[[-24 -35]
 [ -2  76]
 [ 22  27]]
=>
[[ 27  22]
 [ 76  -2]
 [-35 -24]]

[[ 15  -7 -11  15  26   7 -32 -21 -33 -40  35]
 [  4 -12  11   7   2   2   6  10  12  17 -40]
 [-14  42  -3 -14 -30 -14  31 -51 -51  17 -12]
 [-11  36  21  -3 -38 -14  60 -14   0  65 -56]
 [ 42 -68  -3  46  69  25 -73  18   0 -58   2]
 [-48  54 -20 -64 -56 -22  35 -28 -22   9  34]]
=>
[[ 34   9 -22 -28  35 -22 -56 -64 -20  54 -48]
 [  2 -58   0  18 -73  25  69  46  -3 -68  42]
 [-56  65   0 -14  60 -14 -38  -3  21  36 -11]
 [-12  17 -51 -51  31 -14 -30 -14  -3  42 -14]
 [-40  17  12  10   6   2   2   7  11 -12   4]
 [ 35 -40 -33 -21 -32   7  26  15 -11  -7  15]]

[[  9  20  -9 -52 -26 -41 -47 -20   6  12   6  40]
 [-51 -11  39   3  10 -69 -41  13  71   6  64  56]
 [ -2  -4  46  36   7  25 -19  20  38 -64   4   6]
 [-21 -18   8  75  -3   5  45   3 -20 -18 -54 -19]
 [-40 -29  17  -9  11   9 -26 -40  23  39  23  26]
 [ 65  25  40  -9   2  -3  52  10 -24 -16  36 -40]
 [-58 -87  23   1  -1  -7  17  -4  -6 -28 -23  12]
 [ 34  25  28  57 -31 -27 -52  28 -24  12   7  -8]]
=>
[[ -8   7  12 -24  28 -52 -27 -31  57  28  25  34]
 [ 12 -23 -28  -6  -4  17  -7  -1   1  23 -87 -58]
 [-40  36 -16 -24  10  52  -3   2  -9  40  25  65]
 [ 26  23  39  23 -40 -26   9  11  -9  17 -29 -40]
 [-19 -54 -18 -20   3  45   5  -3  75   8 -18 -21]
 [  6   4 -64  38  20 -19  25   7  36  46  -4  -2]
 [ 56  64   6  71  13 -41 -69  10   3  39 -11 -51]
 [ 40   6  12   6 -20 -47 -41 -26 -52  -9  20   9]]

[[-41 -12  43 -60 -11]
 [-55  -9 -44 -54 -12]
 [-37  35  16   8 -79]
 [ 45  23 -22  59 -14]]
=>
[[-14  59 -22  23  45]
 [-79   8  16  35 -37]
 [-12 -54 -44  -9 -55]
 [-11 -60  43 -12 -41]]

[[  -7  -72   30   14   56  -67   69]
 [  -3  -73   27   20   60  -74   73]
 [   7   44  -14  -14  -33   46  -52]
 [  19  -39   17   12   43  -38   20]
 [   9   52  -17  -15  -38   54  -61]
 [ -11  -23   13   -2   13  -16   22]
 [  22  -28    5   20   36  -37   21]
 [   9   50  -20  -11  -37   49  -54]
 [  31  103  -50   -6  -69   85 -100]
 [  -1   64  -27  -13  -53   59  -54]]
=>
[[ -54   59  -53  -13  -27   64   -1]
 [-100   85  -69   -6  -50  103   31]
 [ -54   49  -37  -11  -20   50    9]
 [  21  -37   36   20    5  -28   22]
 [  22  -16   13   -2   13  -23  -11]
 [ -61   54  -38  -15  -17   52    9]
 [  20  -38   43   12   17  -39   19]
 [ -52   46  -33  -14  -14   44    7]
 [  73  -74   60   20   27  -73   -3]
 [  69  -67   56   14   30  -72   -7]]

[[-65 -76  82 -42 -56 -58 -60 -79 -53  24  15  81 -50 -43]
 [-52 -57  42  -4 -43 -49 -22 -14 -28  14   1  43 -40  -5]]
=>
[[ -5 -40  43   1  14 -28 -14 -22 -49 -43  -4  42 -57 -52]
 [-43 -50  81  15  24 -53 -79 -60 -58 -56 -42  82 -76 -65]]

[[ 19  61 -54]
 [-25 -80  71]]
=>
[[ 71 -80 -25]
 [-54  61  19]]

[[ -83   32  -35   -8]
 [-100   31  -37  -14]]
=>
[[ -14  -37   31 -100]
 [  -8  -35   32  -83]]

[[-93  92  -9  18  25]
 [ 11  77  81  40  -1]
 [-68 -61  10  24  72]
 [-24  35 -11  11  74]]
=>
[[ 74  11 -11  35 -24]
 [ 72  24  10 -61 -68]
 [ -1  40  81  77  11]
 [ 25  18  -9  92 -93]]
